In the rows, zero is written as 128.
Each row has a class, written after it, and each block has its own classes.
[153 132 130 126 169 138 119 145 146 117 142 136 116 151 179 181 141 116
 122 137 156 119 137 115 157 136 118 126 131 139 224 113  87 170] : Q716
[136 134 129 128 109 133 128 162 134  99 111 137 122 152 138 158 102 122
 136 112 149 164 116 112 139 142 111 123 137 144 213 152 133 162] : Q54
[169 129 136 108 161 140 128 132 149 126 116 120 131 161 124 174 154 128
 128 120 148 139 122 128 118 141 135 144 143 124 178 136 109 175] : Q311
[126 143 116 122 163 144 121 136 145 118 155 130 123 163  99 176 105 120
 130 104 154 132 107 109 102 101 132 133 125 135 228 139 146 145] : Q311
[128 117 132 115 152 121 125 137 136 130 134 136 118 119 157 141 119 109
 133 122 163 150 123 122  73 121 112 123 119 144 211 142 106 147] : Q716
[130 162 135 132 138 111 129 128 112 134 131 141 125 142 152 138 148 104
 121 110 138 141 116 125 136 123 104 121 126 198 199 153 150 144] : Q54
[130 121 143 126 152 135 125 160 145 114 108 137 124 149 113 160 184 124
 130 123 127 142 131 123 136 136 158 133 136 127 181 136 107 141] : Q311
[134 141 136 129 154 130 122 141 136 123 139 117 125 146 140 167 127 134
 147 127 144 147 109 118 173 130 115 136 128 133 189 124  90 157] : Q716
[131 142 146 124 157 128 125 120 151 138 128 121 118 122 168 160  96 122
 136 116 108 147 129 106  87 128 146 133 119 130 173 122 109 134] : Q716
[125 138 111 130 162 125 124 160 124 143 120 135 125 136 125 162 158 126
 125 116 122 128 127 116 142 133 127 132 133 136 178 119 119 135] : Q311
[121 139 147 121 151 136 126 155 125 117 146 134 141 131 123 164 151 130
 124 131 149 138 148 132 169 136 107 116 131 161 196 144  75 148] : Q716
[135 159 129 130 139 127 128 159 143 126 104 108 140 165 136 157 144 119
 128 107 144 142 104 122 115 122 138 112 137 109 252 149 116 151] : Q54
[124 155 130 138 152 136 146 153 136 138 123 130 128 149 115 156 117 139
 122 131 127 145 104 119  83 134 127 144 116 133 197 138 105 138] : Q716
[136 128 158 132 163 130 148 132 141 151 125 121 129 149 150 157 148 123
 133 117 146 150  72 131 113 128 117 141 128 129 197 133  80 154] : Q716
[111 143 134 135 139 131 127 165 136 112 132 143 130 157 136 136 132 139
 113 109 146 151 134 113 117 115 101 131 116 136 209 149 107 166] : Q54
[135 143 134 154 156 133 122 141 135 131 104 120 123 145 127 164 153 120
 137 114 139 127 122 106 164 142 127 100 148 161 185 155 138 155] : Q311
[127 154 129 123 166 135 105 149 134 114 149 133 140 140 117 182 134 133
 144 115 147 144 117 109 163 136 101 136 116 133 216 135 104 154] : Q716
[125 133 147 128 146 120 113 126 130 121 111 141 136 142 128 168 134 124
 135 113 148 134 137 108 162 134 123 131 141 135 158 129 137 169] : Q311
[129 130 132 114 158 135 123 155 134 136 134 138  95 165 132 175 154 136
 142 115 146 131 154 115 168 131 119 158 126 129 245 130  95 160] : Q716
[145 130 141 126 165 129 127 117 126 125 124 128 112 150 158 166 159 115
 136 120 142 145 110 126 125 130 116 136  88 174 185 130 109 154] : Q716
[131 132 134 129 141 134 136 125 149 122 139 128 127 130 130 148 118 129
 121 137 150 147 144 116 162 122  37 164 128 144 157 143 118 149] : Q716
[143 122 129 119 155 123 124 138 135 139 148 119 124 135 112 182 150 132
 125 119 153 137 129 128 135 126 117 132 115 127 189 126  95 152] : Q716
[138 153 130 116 134 131 131 142 137 133 128 152 105 124 130 162 128 113
 112 120 151 137 134 132 144 125 114 127 125 138 125 139 137 157] : Q311
[121 132 133 126 160 136 136 160 142 130 123 131 126 147 122 161 159 120
 127 140 167 135 118 125 120 120 159 121 138 142 226 137  95 146] : Q716
[136 161 145 152 142 136 130 145 132 132 110 135 118 152 138 154 117 120
 127 132 154 139 108 117 140 125 141 123 126 118 227 150 124 158] : Q54
[118 151 132 113 143 130 130 137 134 139 125 138 114 172 125 148 154 116
 136 120 140 126 127 123 158 128 127 127 135 126 194 119 130 160] : Q311

Next block, with new classes.
[113 149 116 115 135 160 114 138 140 133 125 151 112 136 110 124 118 135
 139 137 127 123 127 167 102 146 119 119 107 122 137 137 132 142] : Q609
[155 134 129 159 137 116 121 131 140 145 123 137 121 125 113 118 131 149
 128 132 129 136 121 154  90 140 150 139 127 100 136 141 147 196] : Q609
[ 87 132 128 154  98 139 139 116 121 140 134 108 133 132 125 104 128 178
 132 147 117 126 108 133 147 145 132 130 147 149 141  86 134 174] : Q609
[120 137 125 128 103 132 125 134 126 147 122 131 127 132 109 120 142 149
 132 119 129 123  97 126 129 128 130 125 141 121 130 127 125 174] : Q79
[142 130 133 123 118 105 124 129 117 144 120 140 126 128 118 132 148 139
 137 127 121 115 110 109 122 150 131 132 122 127 130 146 113 173] : Q79
[175 132 130 116 140 135 116 131 141 153 120 142 113 126 102 127 155 109
 164 121 160 124 132 129  94 124 137 133 103 106 118 159 124 159] : Q79
[131 141 131 115  96 128 122 136 129 141 126 143 123 142 107 120 141 137
 136 119 138 104 118 122 123 140 137 161 128 120 134 137 133 151] : Q79
[131 133 122 120 135 134 121 140 142 142 127 139 117 129 115 125 130 136
 134 128 128 132 135 141 112 141 152 142 122 110 131 129 125 157] : Q609
[135 127 136 126 104 134 120 151 125 144 120 130 131 133 109 132 146 143
 138 122 140 115 108 115 130 136 143 124 133 126 133 140 119 173] : Q79
[125 148 128 118  97 135 102 135 122 104 125 128 127 140  99 118 145 146
 139 125 145 112 118 131 133 123 130 126 129 128 146 140 104 150] : Q79
[133 124 126 131 141 121 125 124 134 137 133 141 137 107 110 136 121 137
 127 130 113 125 117 130 112 134 135 127 123 128 131 120 129 163] : Q609
[117 133 134 116 117 144 115 133 124 140 120 138 118 123 118 139 135 122
 136 125 131 111 126 122 133 127 124 123 123 141 138 128 112 133] : Q79
